Each row is followed by its class.
[-369  -95  -39   64   43 -455  -88    0  106 -175  184  396  371  151
 -269   39  134   89 -181  -77  -29  -31    7  -87  219  -71 -630 -206
 -340 -269  275   93]  k_332
[ 341 -132 -145 -219   -4 -293  288   36  -32  -16   82 -322  302 -243
   97   56  -67 -135   50  -63   -2  132  100  118 -160   51   69  -58
  282  136 -132  191]  k_327
[-123   76   11  253  187  380 -148  108  195  159  229  130 -233  168
 -113  178   18  310  -84   73   56  -79   21 -174  246   84  -73  226
 -340   72  120   70]  k_327
[-169   84    4  130  270 -385  -39   60  236  172  568  -69   46 -183
 -104  102  -55   91 -326 -169   48  258   -5  181  104  124 -255  -82
 -173  -54  275  462]  k_327
[ 385   60   36 -114  -98  665   46   30 -149  251 -523 -398 -415 -186
  373 -188  -67 -211  413  158   -2   59  -26  105 -320   50  899  314
  310  312 -279 -199]  k_47
[  92  -57 -171  240 -106  508  165   62   97  160   32 -196 -256   53
  -39  209 -378  213  -50   50  117 -388  265  -99   20  212  139  247
   75  231 -387  -73]  k_84
[ -46   68  -39  156  250  184  -25  163   59  161  -53  -39  211   30
 -218  271  -94  117    7  -78 -128 -144  278 -228  116   46 -194   46
 -293   30    4   39]  k_768
[ 200  -42   64 -247   79  108  -85   44  -70    4 -193 -142 -103   11
  207 -146  285 -135  131  121 -123  262 -205  -56  -58   -7  361   19
   77  140   34  -50]  k_809
[-292 -119 -165  305 -119 -277  228  -62  129 -156  230  224  101  199
 -296  255 -353  108 -309  -31  127 -436  260 -139   65   21 -608  -87
 -125 -284 -203 -144]  k_768
[ 187  -10 -137   84  129  138   80  169    3  134 -145 -338   32 -137
  111   96 -105  -28   75   -7  -54   10  116  -53 -117   86  245   98
   58  273 -206   12]  k_934
[-326   72 -168  575    2 -329  160  -12   12  -25 -268   81   90   76
 -174   65 -293  -99  -45   12   71 -406  184 -196 -112 -187 -300  101
 -149 -240 -177 -375]  k_456
[-219  -37  -57  135 -160    5 -104  -43    3 -100 -334  233  -24   92
   13 -169   25  -86  130   46   15 -107  -38   74  -35  -47   15  -15
  -79 -135  -74 -224]  k_768
[-114  -92  -58  -46   57  153  -25   57    9   32 -262  111  244  -12
 -178  187   17   20  -21   -2  -98 -155  183 -173  117   87 -175 -189
 -222  -21   13   -5]  k_934
[ 116   70  143  -54  212    5  -17   45   -2  210  157 -150 -141  -88
  -28   45  136   14  -44   64  -31   89  -83 -155   83  -68   88  129
  -72   96  316  152]  k_303
[ 168    6   13  -11  157  -17   46   41   -3   67   -6 -179 -172  -29
  202  -70  145  -93   86  105   -9  203 -175  -46  -77  -37  274  121
   61  162    3  -36]  k_303
[  53   -8  -23  157  142 -522  246   31   80  -53  569   12   51   55
 -152  228 -237  130 -346 -109  196  -46   82 -103   69  -87 -623  -37
    0  -94  130  192]  k_303
[-199   66 -104   52   85 -191 -123  104 -128  -40 -706  -51  425  -24
  -77  -39  -11 -236  184 -136 -313  -58  217  -75 -133  -48  -77 -248
 -144 -156 -208 -263]  k_456
[-185  -51  117 -249 -167  102 -222  -84 -121  -65 -389   61  -77  154
  -40 -135  154 -112   29   58 -215  -87  -16  -81   34    8   81 -199
  -33 -150   30 -179]  k_768
[ 205   86  185 -108  180  311 -277  109   44  124   93   36 -417  108
  160  -66  256  117   21   45   18  322 -238  -25  121   22  157  121
 -102  154  262  173]  k_768
[  49  -73  101 -406  157  -57 -277   31   80    6   67   50   89  -91
  204 -222  450  -60   72  -48 -128  605 -296  279   88  150  200 -214
  -87   83  261  341]  k_303
[-227  -24   30   51 -131  251  -78 -111  -45  -69 -464  284 -144  140
  -32 -103   55 -108  101  143   -6 -191  -24  -25  -16  -51   81  -41
 -115 -184  -97 -359]  k_809
[ 118    7   67 -152  131   21 -157  127  -18   22   59   51   61  125
  -97   86  109   97  -93  -66  -86  126   10 -144  180   12 -274 -128
 -132   24  192  191]  k_456
[  95  -41   34 -203    1   96   68  -18 -118  -26 -244  -44   19  110
  -27   54   49 -103  100   88 -120 -100   79 -201  -20  -53   15  -55
   46  -79  -82 -185]  k_809
[ 211   43   57   51 -149  640 -178   35   52  148  -23  -74 -722  112
  275 -144  -54  124   82  135  160   52 -158   68  -17  114  447  316
  146  239 -141  -25]  k_47
[ 167 -184  -14 -254 -160  250  -53   10   13  -18  -91    8 -152   37
  163 -104  178   18  142  130   18  113 -141   17   44  112  279   29
   71  164  -26   37]  k_934
[  94   56   46  -21  -59 -190   28  -36 -155 -101 -269   -6  -45   72
   20  -69  -76 -170   48  -19    0  -57   36  -76 -142 -175 -139  -50
  143 -168  -61 -189]  k_809
[ 248  133  117  -55  286  296 -255  192   12  207  -11  -78 -189   19
   87   38  173   93   43  -14  -49  268  -98  -88  120   20   93  122
 -147  213  252  241]  k_934
[ 182  -35   61 -608    2  148 -276   52 -137 -110 -283   -4   78  -34
  119 -322  251 -275  229  -73 -302  411 -154  252  -63  115  263 -341
  212    3  -45   42]  k_84
[-285   39  -98  521   86  298 -141   99  220  113   53  135 -233  178
  -58   78  -95  243 -107   76  102 -232   23 -127  151  108  -57  266
 -360   71  -70 -102]  k_47
[-315   79   25   57  134 -314  -86  -74   24  -81 -158  239  187  118
 -162  -20   37 -159  -34  -86 -121    2   54  -31   21  -63 -358 -200
 -209 -408   55 -111]  k_809
[-199   24 -139  473  255 -191  181   97  186  118  475   55  288  -69
 -311  316 -195  215 -322  -29  198 -229  225 -153  147   19 -537   77
 -428  -51  248  237]  k_456
[  63 -104    5  -76  -38  146  -76    8   66  -12  -30    7 -310   95
  147 -140  181  -46   17  166   14  149 -234  -51   -3   64  245   52
   16   86  -18  -91]  k_456
[-383  -80  -23   10  -14 -186  -53  -89   84 -124  -39  385  140   95
 -211   34   44  -24 -161  -36  -20  -56   31   16  121   12 -400 -279
 -239 -292   58  -43]  k_332
[ 423  -84   95 -299   16  400   23   11  -76  117   35 -227 -443   20
  300 -102  308  -12  154  296   44  210 -306 -240   14  -47  589  272
  197  350   73   29]  k_332
[  12   84  132 -222  263 -177 -209   56   31  -73  286  250   44   26
 -101 -175  295 -101   -8  -31 -111  383 -288   56  123  -97 -204 -124
  -77 -114  419  135]  k_84
[-388 -110 -211  565 -108  219   21   68  129  -21  -26  211  106  210
 -293  225 -313  358 -156    1  116 -588  307 -125  203   92 -355  136
 -280   30 -191 -166]  k_47
[ -39  -12   48 -169   58 -225 -119  -29  -37  -67 -230  118  195  -38
   90 -200  270 -208  195  -59 -111  297 -139  160  -47  -59   38 -132
  -41 -122  129   29]  k_47
[ 188  -70 -127  -50  100 -207  180  100   29   30  137 -305   86 -151
  116   -6  -75  -96  -40  -42  -36  185   -2  103 -135  108  113  -37
  148  149 -162  101]  k_456
[-144  155  -93  320  310 -141   35   88  105  179 -127   -7  252 -245
  -94  138 -141 -103   17 -154   -4   42  172  127  -74   32 -138  -33
 -252  -54   -3   79]  k_934
[ -63  -53  -43  288  -56  119   44  -41  120    5  136   84 -385  157
   72  -59  -40   37  -74  190  174 -123 -157  -75    2    4   87  266
  -31   31  -68 -172]  k_47
[-158  -52    6  -46 -171  -52  -94  -83  -87 -141 -430  251   19  114
   18 -206  137 -179  205   75  -60  -60  -79    3  -65 -133   19  -60
  -19 -184  -33 -287]  k_332
[  94  -21   75 -170   66   61  -56   42   85  174  231 -167 -252  -86
   56  -37   86   11  -95   31   -8  205 -119   40   46  117  201   13
   21  114  151  216]  k_456
[ -39   21   85 -107  -61 -191   -4 -104  -64   13  -68  -29 -164  -12
   -4  -95   31 -198  -25   62  -55    7  -90    3  -71  -98   31  -35
  107 -146   91  -87]  k_934
[ -92  103 -105  496  161  336  -85  166   35  161 -368  -34  -38   30
  -94  124 -106  115   78   49  -16 -298  158 -233   11  -50   71  284
 -241  189 -118 -254]  k_84
[   1  118  135 -314  242 -203 -219   46  -88  123 -237 -134  212 -199
   38 -131  254 -235   91 -139 -299  392  -67  127  -45    9  126 -245
  -31  -63  222  175]  k_84
[-239  -20  -42  172  101 -128   69   17   89   -5   -9  164  213  -33
 -176  145  -74   24 -115  -58   24 -108  128   -2   40    0 -276 -112
 -231 -136   53  -12]  k_768
[-539  120 -136  261 -168 -107 -177    2   -8   -6 -590  110  235   13
 -230  -49 -309 -156   35 -191 -233 -360  330  145 -100    7 -128 -213
 -135 -323 -370 -324]  k_456
[ -46 -190 -105 -112 -270  -83   69  -82  -33 -174 -186  113   55   84
   14  -84  -19  -88   67   63    6 -107   -1   34  -31   32  -42 -110
  109  -80 -163 -149]  k_934
[  89    5   24 -211  221  107  -83  113   73  114  152 -113   77    3
   -9  112  139   79  -24  -73 -139  216   32  -64  135  137  -27  -72
 -134  102   91  268]  k_332
[  16  -21  -67   67  142 -248   90   66    1  -12  -40  -96  130  -20
   13   38   29  -84   -6   -2  -41   88   -4  -79  -65  -31  -45  -44
  -42    5  -33  -50]  k_456
[  98   44   80  -13 -105  273 -129  -38 -122  -14 -451   41 -298  144
  136 -146    5 -137  181   71    2  -66  -48  -29 -111  -58  174   59
  118  -43 -124 -258]  k_47
[ 500 -118  -51 -294   17  118  272  121  -79  -12  364 -300   -4  -72
  -14   66 -137  -24  -19   44   34   -1   28  -44  -50   33   76   36
  373  264  -60  129]  k_84
[ 112  -24   54 -210  122 -184   87  -23   22   16  185  -18   20   -7
   21   47   71  -87  -22  -31  -49  208  -53   20   12   37  -70  -82
   54  -90   46  120]  k_47
[-256   75 -127  241  179   41 -157  112  229  107   62   46   69  -32
  -46   76 -167   92  -90 -200  -41   97  159  244   39  262 -114  -83
 -251  -55 -164  160]  k_768
[ -67  -20 -185  397 -135   49  309  -80   54   35 -113  -12 -172  -92
   -2   51 -414 -106  -10   70  239 -304  136  148 -209   33   55  111
  161  -39 -373 -258]  k_84
[ 326  -29    4  -80  182  210   72  146    8  153  109 -295 -175  -52
  171   60  128   56   53  159    1  178 -119 -179    3   15  348  214
   51  328   44   90]  k_327
[-140   48   50 -182   97  -76 -218   46    0   98 -168  -69  196  -94
  -55  -41   98  -90   -2 -168 -243  166   65   93   49  121   11 -222
  -93  -68  104  186]  k_47
[ 283 -201  -62 -193 -328  -75  316 -157 -156 -177 -231 -158 -103  -20
  163 -154  -78 -271  193  159  122 -109  -35   46 -273 -103  259   27
  457   18 -272 -264]  k_327
[ -78   40   25  -72  152 -180  -61   88   11  110   73 -139  267  -91
 -194  138    2   39 -149 -139 -170   12  150  -98  111   42 -230 -153
 -134   -1  184  215]  k_84
[-205  -25  -11 -138 -147  -64 -120  -81 -140 -246 -393  263  153  170
 -192 -192  -45 -234   91  -21 -165 -212   69  -24  -27  -86 -240 -268
   35 -330 -107 -323]  k_303
[-173  -11  -61  111 -100  285 -203   53  -38    2 -565  144   82   96
  -46 -123   38  -33  236   31  -97 -156   80  -24   12    0  115   10
 -166  -34 -105 -232]  k_456
[ 312  -59  104 -227   -1  389  140  -48 -169   85 -391 -119 -182  -65
  111  -36  179 -179  244  234    1  -45  -75 -208  -95 -130  431  133
  151  145   28 -207]  k_809
[ 236  -53   98 -172  -67 -139   90  -47  -63 -104  200   -7 -248  141
   66  -18   33  -22 -107   57  115   60 -132 -113  -17 -125 -154   14
  199  -21  106   29]  k_332
[  96  -21   93 -212   57  264 -160   69  125  190  269 -174 -338  -72
  139  -51  163  103  -81   40  -28  312 -178  164   67  210  378   35
    7  228  140  257]  k_456
[ -38   26   35  -13   34  109 -129    3  -89    1 -476   76   85   18
   56 -140  195 -124  281   57 -108   35  -43  -16  -34 -106  166   26
  -98  -23   38 -179]  k_303
[ -87 -185    8 -105  -97  -55  -43  -27   67 -116  150  280   38  170
 -104  -13  218  105  -78  131   53   -4 -140 -158  209  -18 -217  -62
 -159  -71  228   34]  k_456
[  24  -41   24  -76  190  152  -51   92  125   81  280   69  -14  109
  -95  179  124  162 -100   34  -42   72   -8 -160  219  107 -128   -1
 -212   55  159  177]  k_768
[ 136 -157 -103 -109 -247 -136  237  -91 -115 -136 -202  -41   55   -5
   60  -79  -87 -174  140  100   43 -140   25  -31 -139  -71   68  -21
  274  -29 -222 -198]  k_327
